Here are made-up nodes, facts about them, and rows of numbers that follow some of those facts. Name the node behind each unnamed row.

Some rows with their names:
[-32 -25 -24  29   4  -8 -25  28  -9   8  21   6  15  39 -18   8 -38  10
   5  14 -20  32 -52 -36  23   2 -46] -> lutrol
[-42 -13 -26  21  16 -11 -19  13 -12 -15  27  14  -3  42 -13   8 -34  11
  -3   4 -16  28 -55  -7  15   2 -44] -> kluver
[-45  -5  16  23  22 -12   4 -14  16 -24  23  -1 -21  37 -35  21 -21  -3
  33  -4  -8  31 -60  13  29 -14 -26] -> drebu
[-45 -10   7  22  18 -12   2  -7  14 -20  19  -2 -14  36 -30  24 -21  -1
  28  -3  -8  26 -61   8  25 -12 -28] -> lebubro
[-21  17  11  26 -15   4 -20 -16 -11 -28  25  36 -14  19 -23   5 -37  -2
  -9  18 -33  51 -22  19  28  -9 -18] -> teda
[-18  -2 -19  32 -51   7 -38   9 -37 -15  11  26  18  17  -4  18 -48  12
 -32  27 -43  36 -23  -1  23   4 -23] -> gemek
[-23   0   1  20 -28  13 -17  -7   3  -9   0  12  -3   4  -5  23 -25   2
 -12   9 -21  29 -19  17  19  -8  -6] -> zudo
[-26  -9  -9  21 -32  10 -17   0   1  -6  -5   3   3   6   3  26 -27   1
 -12  15 -22  22 -26   7  11 -10  -9] -> bolen
[-25   3   1   8  -4  23 -14  -2  23  -3   2  15 -10  -2  -4  17 -10   2
  -9  -2  -8  27 -15  15  11  -9  -3] -> potufam
[-24 -11  -8  23 -35  -9  -4  -5   8 -18  -6  -5  -2   9  22  13 -42 -29
 -12  52 -39  24 -26  -3 -26 -30  -1] -> ziskam
[-24 -12 -16  21 -37  12 -22   8  -3  -1  -7   3  11   4   7  27 -28   5
 -20  15 -22  19 -24   2  10  -4  -9] -> sizon
[-25  -1  17  23 -28 -15  15 -24  10 -30  16 -15 -24  30  -4  20 -34 -45
 -12  47 -29  34 -17  22 -15 -43   3] -> mozel
[-21   1 -12  24 -26   8 -29   5 -17 -16  15  27   6  16  -7  11 -36   6
 -22  21 -33  37 -23   0  16  -1 -20] -> deklar
[-26  -6  -4  10 -31   7 -22  -2  -3  -5   0 -16   6  23   0  37 -24  -6
 -35  11 -27  32 -30  16  18 -16 -11] -> troplun
[-16  31  31   6 -25  20 -42 -40   4 -12 -17  26 -10 -16  -7  22 -31  10
 -10  -7 -41  61 -32  43  57 -14  -1] -> klugostir
[-18   9  17  37 -49  25   2 -17  -9 -15  22  27 -25   8 -37  27 -15   6
 -10  -2   5  26  21  45  41  -2   4] -> zami
[-25   7  15  23 -21   5  -9 -20   6 -19   8  13 -16  10 -15  19 -28  -6
   1  12 -22  37 -24  24  24 -16  -7] -> mabrire
[-22   5 -18  21 -23   5 -30   0 -22 -14  14  31  -4  16   2   3 -42   7
 -30  18 -31  39 -18  10  14  -3 -22] -> kero

Facts:
μ: is directly followed by; Φ: sits directly inside
balan {Φ=stesan}
basa {Φ=skiflubros}
bisto {μ=zodren, Φ=stado}
bofle {Φ=kero}
bolen {μ=basa, Φ=skiflubros}
braflar {μ=pipugik, Φ=poper}
brebrobi {μ=zudo, Φ=skupu}
bremito {μ=mikesun, Φ=drustun}
bribu {μ=keleron, Φ=debedri}
brobrur {μ=bolen, Φ=skiflubros}
broman {Φ=drustun}
bronal {μ=roplam, Φ=stado}
brugrus {μ=stikir, Φ=plabol}
dabrun {μ=rokis, Φ=skiflubros}
dazadrur {μ=klugostir, Φ=zodren}
debedri {μ=gifatin, Φ=stado}
deklar {μ=stoze, Φ=skuflun}
dilu {Φ=flaplor}
diru {μ=bremito, Φ=drustun}
dovun {μ=pebuk, Φ=kabrus}
dralik {μ=troskel, Φ=ruplol}
drebu {μ=lebubro, Φ=kluver}
dribom {Φ=gaki}
drogrus {μ=sebras, Φ=pebraskon}
drovi {μ=sizon, Φ=mufli}
drufin {μ=braflar, Φ=poper}
druskil {Φ=zisar}
drustun {μ=muvun, Φ=kluver}
febil {Φ=gifatin}
feves {Φ=zodren}
flaflu {μ=rebik, Φ=zisar}
flaplor {μ=brebrobi, Φ=skupu}
flevi {μ=kletruk, Φ=zigun}
foril {μ=plidrom, Φ=zigun}
forir {μ=balan, Φ=stesan}
fotro {μ=vadal, Φ=flaplor}
gaki {μ=ziskam, Φ=kabrus}
gemek {Φ=skupu}
gifatin {Φ=stado}
gifle {μ=grepa, Φ=plabol}
gramur {μ=grusto, Φ=teda}
grastastor {μ=tutruskem, Φ=drustun}
grepa {μ=brugrus, Φ=plabol}
griri {μ=mema, Φ=gemek}
grudras {μ=feves, Φ=zodren}
gruklus {μ=miklavel, Φ=plabol}
grumol {μ=grutasti, Φ=gaki}
grusto {μ=panis, Φ=teda}
grutasti {μ=dribom, Φ=gaki}
grutir {μ=skube, Φ=gemek}
gule {μ=poven, Φ=kero}
keleron {Φ=debedri}
kletruk {μ=lese, Φ=zigun}
klizo {μ=skista, Φ=lutrol}
klugostir {μ=mupa, Φ=zodren}
kodre {μ=dralik, Φ=ruplol}
lagren {μ=ruplir, Φ=mufli}
lebubro {μ=drustun, Φ=kluver}
lese {Φ=zigun}
lilem {Φ=kabrus}
loklon {μ=plabol, Φ=zisar}
lostaskan {μ=siker, Φ=deklar}
lustu {μ=potufam, Φ=flaplor}
lutas {μ=drufin, Φ=poper}
lutrol {Φ=kluver}
mabrire {μ=skiflubros, Φ=todrir}
mema {μ=zoskal, Φ=gemek}
mikesun {μ=taplos, Φ=drustun}
miklavel {Φ=plabol}
miplen {μ=zigun, Φ=kero}
mozel {μ=veflel, Φ=gaki}
mugestu {μ=mabrire, Φ=todrir}
mupa {μ=grudras, Φ=zodren}
muvun {μ=lutrol, Φ=kluver}
naplel {μ=trudrak, Φ=stado}
nubok {μ=deklar, Φ=skuflun}
paka {μ=troplun, Φ=ruplol}
panis {Φ=teda}
paponal {μ=plestum, Φ=lutrol}
pebraskon {Φ=mufli}
pebuk {μ=gaki, Φ=kabrus}
pekem {μ=plive, Φ=tritor}
pepir {μ=druskil, Φ=zisar}
piges {Φ=gemek}
pipugik {μ=plesi, Φ=poper}
plabol {μ=podul, Φ=zisar}
plesi {Φ=poper}
plestum {μ=klizo, Φ=lutrol}
plidrom {μ=soson, Φ=zigun}
plito {μ=vesu, Φ=pebraskon}
plive {Φ=tritor}
plobilum {μ=sozedril, Φ=kero}
plude {μ=nubok, Φ=skuflun}
pobreluk {μ=zadrirur, Φ=dovun}
podul {μ=stesan, Φ=zisar}
poper {μ=lilem, Φ=kabrus}
potufam {μ=dilu, Φ=flaplor}
poven {μ=plobilum, Φ=kero}
rebik {μ=pepir, Φ=zisar}
rima {μ=drovi, Φ=mufli}
rokis {μ=sigo, Φ=skiflubros}
roplam {μ=naplel, Φ=stado}
rudram {Φ=deklar}
ruplir {μ=ruplol, Φ=mufli}
ruplol {μ=rima, Φ=mufli}
ruzes {μ=flaplor, Φ=skupu}
sebras {μ=sustal, Φ=pebraskon}
sigo {μ=brobrur, Φ=skiflubros}
siker {μ=rudram, Φ=deklar}
sizon {μ=zuster, Φ=mufli}
skiflubros {μ=tretritas, Φ=todrir}
skista {Φ=lutrol}
skobrum {μ=foril, Φ=zigun}
skube {μ=sugre, Φ=gemek}
soson {μ=flevi, Φ=zigun}
sozedril {μ=bofle, Φ=kero}
staplan {μ=paponal, Φ=lutrol}
stesan {μ=flaflu, Φ=zisar}
stikir {μ=gruklus, Φ=plabol}
stoflo {μ=bribu, Φ=debedri}
stoze {Φ=skuflun}
sugre {μ=piges, Φ=gemek}
sustal {μ=plito, Φ=pebraskon}
taplos {μ=broman, Φ=drustun}
teda {μ=plude, Φ=skuflun}
trarites {μ=tubi, Φ=lutrol}
tretritas {Φ=todrir}
tritor {μ=poper, Φ=kabrus}
trogrun {μ=febil, Φ=gifatin}
troplun {Φ=ruplol}
troskel {μ=paka, Φ=ruplol}
trudrak {μ=bisto, Φ=stado}
tubi {μ=staplan, Φ=lutrol}
tutruskem {μ=diru, Φ=drustun}
vadal {μ=lustu, Φ=flaplor}
veflel {μ=grumol, Φ=gaki}
vesu {Φ=pebraskon}
vilabom {μ=zami, Φ=debedri}
zadrirur {Φ=dovun}
zami {μ=stoflo, Φ=debedri}
zigun {μ=gule, Φ=kero}
ziskam {μ=tritor, Φ=kabrus}
zodren {μ=debedri, Φ=stado}
zoskal {μ=grutir, Φ=gemek}
zudo {μ=gemek, Φ=skupu}
zudri {μ=bronal, Φ=stado}
zuster {μ=pebraskon, Φ=mufli}

Name these rows:
No name comes twice in this set of rows, the named rows included.
[-15  18 -10  21 -38  23 -40  -7 -30  -8  10  45  -5   3  -5   8 -37  21
 -41   3 -25  46   0  29  38   5 -15]	stado

The same nodes again, as new rows of numbers:
Some nodes and their rows:
[  2  -9   1  19 -14   2  -4  11  16  -3  -9  -1  -5  15  13 -19   9   9
   7 -24 -21 -12 -20  -9   2  23  19] -> miklavel
[-10  37  37   4 -23 -17 -36  12   4  10 -28  19  -9 -31  14  15  16   6
  -8  11 -21  19  16  18   1   0  -6] -> plabol
[ -6   7   2   8  13   2 -10 -32   4   7  10  -4  -5 -13  -2   0 -19  -7
   0  20  16   6  16  20  -2 -23 -10] -> zudri
[ -5   3   1   5  -5   1   2   0   3   7  14  -8  -4  12   0   4  -2 -15
  -7  10   5  -5  -6  -3   1 -14  -2] -> nubok
[  0  -7 -10   4   2  10   7  -2  -1  -8  15   4  -8   1   7  -5  12   9
   5 -10  -3  -2  -6  -8   3  -5  -7] -> paka
[  5  35  13 -23 -24 -26  14   3 -16 -35 -34  33  28 -15  -9   1   0   9
 -29  20   3  30  -1 -10  -3  -7   4] -> drustun
[ -7  10   4   2   1   0  -8 -10   1  15  19  -7  -8  -3  -1   8  -5 -26
 -13  29  12   1   1  10   0 -30 -14] -> gramur
[  5 -12 -18  -2   3   2  21  14  23   9  -6 -11  -9  18  -5 -12  -1  20
   0 -20 -11   0 -19 -21  -1  23  17] -> basa
[ 36  12  43 -15  -9 -12   7  10 -24  14 -12   7  19 -15 -18  36  12   8
  -6   8  -1   4  28  11 -25  21   8] -> gaki
[  0 -12 -11   7   2   6   5  -2  -3  -5   1   4  -6  11  -9  -3  17   5
   6  -4   2 -19 -16  -6  11  28  10] -> plesi
[ -7   7  25   4 -17  -5 -13 -12  -1 -13 -23   5  15   5 -10  29 -16  36
  -5  -9  16  35  43   4  10  13   1] -> stado
[ -7   7   3   4  -2   0  -3  -5   0  11  18  -8  -6   4  -1   6  -3 -19
 -10  17  10  -2   0   4   2 -23  -7] -> siker
[ 13  10  22 -11 -12 -10   9  18 -21   2 -23  18  11   4 -18  29  23  22
   0  -8  -4   1  12  -4   5  40  10] -> tritor
[  0  -8  -3  14   0   6   8 -10   7  -3   0  -2   3  20   0 -10  -9  15
   7 -17   1  -6  -1  -4   6  12  10] -> keleron
[  2  -5   2  15 -10   1  -8   7  12   1  -3   0  -7   6  13 -15   8   4
   5 -14 -17 -10 -18  -2   0  15  13] -> gruklus
[  0   6 -13 -15   7  12 -26 -15 -10  18   6   0  -1 -12   4  -2 -15 -24
   0  23   9   0   4   9  -9 -19 -23] -> skobrum
[-12   9  -5 -10   8   1   1  -7   5  -7   5 -10   4 -27   3  13 -17 -17
  10  29   3  -6  -4  26  -3 -27 -15] -> trarites
[ -4   6  -8  -3  12   8  -5 -17  -6   1  24   2 -13 -26   7   2   5  -7
  -2  20   8   6   8  10  -2 -30 -22] -> kodre

Rows to name:
No name comes twice in this set of rows, the named rows included.
[ -2   6  -9 -13   7  10 -21 -14  -8  13   7  -1  -1 -15   4  -1 -12 -21
  -2  25   8   0   6  11  -8 -19 -20]	miplen
[  3  -6 -15 -10  -4  15 -12   1  -7  10  -2  -1   4  13   5 -11  -9  -8
   7  -4  -1  -7  -6  -8  -6   6  -5]	soson
[  6 -18  -1  21 -18   5   8  21  15  -8 -11  -1   2  33  14 -23  12  20
  12 -44 -25 -18 -28 -22   5  39  30]	druskil
[  3  -5 -12  -2   7   0   9   3  13   8   1  -8 -10   2  -4  -6  -4   3
  -2  -3  -4   1  -8  -7   0   3   5]	tretritas
[  3 -11 -13  -4  -5  13  -3   5  -5   3  -5  -1   5  20   5 -14  -5   2
   8 -14  -5  -8 -12 -13  -1  13   3]	plobilum
[ 15 -22  -4   9  -6   5  17  12  -2  -6  -1  -3   4  29  -6  -8  16  14
   9 -26  -7 -23 -20 -14   2  42  23]	lilem
[ -4  -4  -9   3  10   3  -1 -13  -5   1   8   4  -8  -7  -9   4  12  -7
   2  16  10 -11  -8   6  10  13  -2]	braflar
[  2  -2 -13  -8   2  12 -13  -4  -6   9   2  -1   2   3   3  -7  -8 -10
   2   4   1  -3  -3  -3  -6  -4  -8]	gule
[ -3   9  -8  -7  16   0  -3 -11  11  16   9  -9 -14 -23  -6   1  -9 -13
  -8  26   8  10   3  11  -5 -21 -11]	mugestu
[ -9  -4  -8  -3  -2   4  14   7   7 -14  -4 -12   9  -1   3   4  -9   0
  16  -1  -7 -14 -17   9   2  -2   1]	paponal
[ -4   5  -8  -6   3  -1   3  -9   3  -8   2  -3   5 -17   0  -1 -11 -14
  -2  20   3  -2  -9  12  -3 -19  -5]	lebubro
[ -1  -3  -9  -1  -4   0  11   0   4 -15  -4  -3   9   1   1  -8  -6  -2
   2   1  -3  -7 -17   0  -1  -2   6]	muvun
[  6 -14 -16  -3  -8  12   0  10  -4   2  -7   0   7  28   5 -15  -2   8
  10 -22  -9 -12 -16 -20   0  23   8]	sozedril
[ -6   9  -5 -10   7  -1  -2 -13   1  -7   5  -4   1 -24  -1   3 -12 -19
  -4  31   8  -1  -5  16  -5 -27 -11]	drebu
[ -2  -6   0   9 -11   4  10   8   6   4   9  -8  -1  29   1  -3   3  -4
  -4 -10   0 -10 -14 -13   5   4  10]	stoze

Now the same nodes, written a new way:
Named rows:
[ -8  -9  23  11   0 -44  20   1 -12  -8 -11  11 -19] -> lutas
[  2 -37  10   3 -17 -20  22  -7 -21  -2 -16  22  -9] -> dazadrur
[ 14   5 -13  -4  -2  18 -11  15  10  -6  10   4   1] -> gruklus
[10 -3 -9 -2 -3  9 -2 13  2 -4  9 13 -8] -> stikir
[  7 -25  23 -18  26 -52  34  -6 -40  -1  53  -7  -7] -> teda
[  2   0  10 -24  36  74  -5   0   1  -1  29 -52  13] -> lutrol
[ -4  -6  12 -17  33  52   2  -3 -25   0  30 -32   6] -> kluver
[ 19  23   5 -12  18  59 -29  10  25  -4 -13 -46  21] -> broman
[ 15  15   8 -11  16  51 -20   9  17  -3 -15 -37  13] -> taplos
[ 12   6  11  -9  16  42 -12   7   9  -2 -17 -27   5] -> mikesun
[  5  25   9   7   3 -10 -14   8  20 -13  -4 -26  13] -> plesi
[ 18  69  -9 -18  -4  20 -12   7   6 -17 -12 -33  12] -> kletruk
[ 12  35 -12 -17  14  -7 -26   6  25   8 -13 -13  26] -> sugre
[ -4  -8   7  -9   9 -45  17  -2 -17  12 -21  34 -15] -> fotro
[12 33 18  3  0 12  1  4  6 -1 -1 24 17] -> paka
[  2   8  28   6  -2 -13  26  -1 -19   3  -6  54  -7] -> kodre
[  0 -25   4   1  -4 -18  23   6 -22  -1   1  40 -29] -> loklon
[ -3  -1  18   7   1 -31  12   3  -6  -8  -9   6 -12] -> zadrirur

Which node is each row?
No name comes twice in this set of rows, the named rows included.
[  8  46   1 -14  -7  -6  14   1 -19 -13 -18  -3 -13]	plidrom
[  4 -15   2  -2  -2 -10  15   7 -14  -2   1  29 -19]	balan
[ 14   9  -9  -4  -1  16 -11  13  10  -6   8   1   4]	flaflu
[ 22  80 -12 -19  -4  27 -20   9  14 -18 -11 -43  19]	lese
[ 21  66  -9 -17  -2  24 -23   9  18 -15  -8 -40  22]	bofle
[ 13  -2  13 -16  28 -26   5  -1 -33  -4  56 -29  15]	skuflun
[ -4  -6   6 -11  11 -49  17  -3 -16  14 -21  36 -14]	griri
[  0 -27   1   1  -4 -14  24   7 -21  -1   3  43 -31]	gifle
[ 15  62  -6 -16  -5  12  -4   5  -3 -16 -15 -24   3]	flevi
[ -1 -24  24  -3  11   3  22   0 -23   2 -20  16 -26]	drebu
[  7 -12  -6  -1  -2   2   7  11  -5  -3   7  24 -15]	brugrus

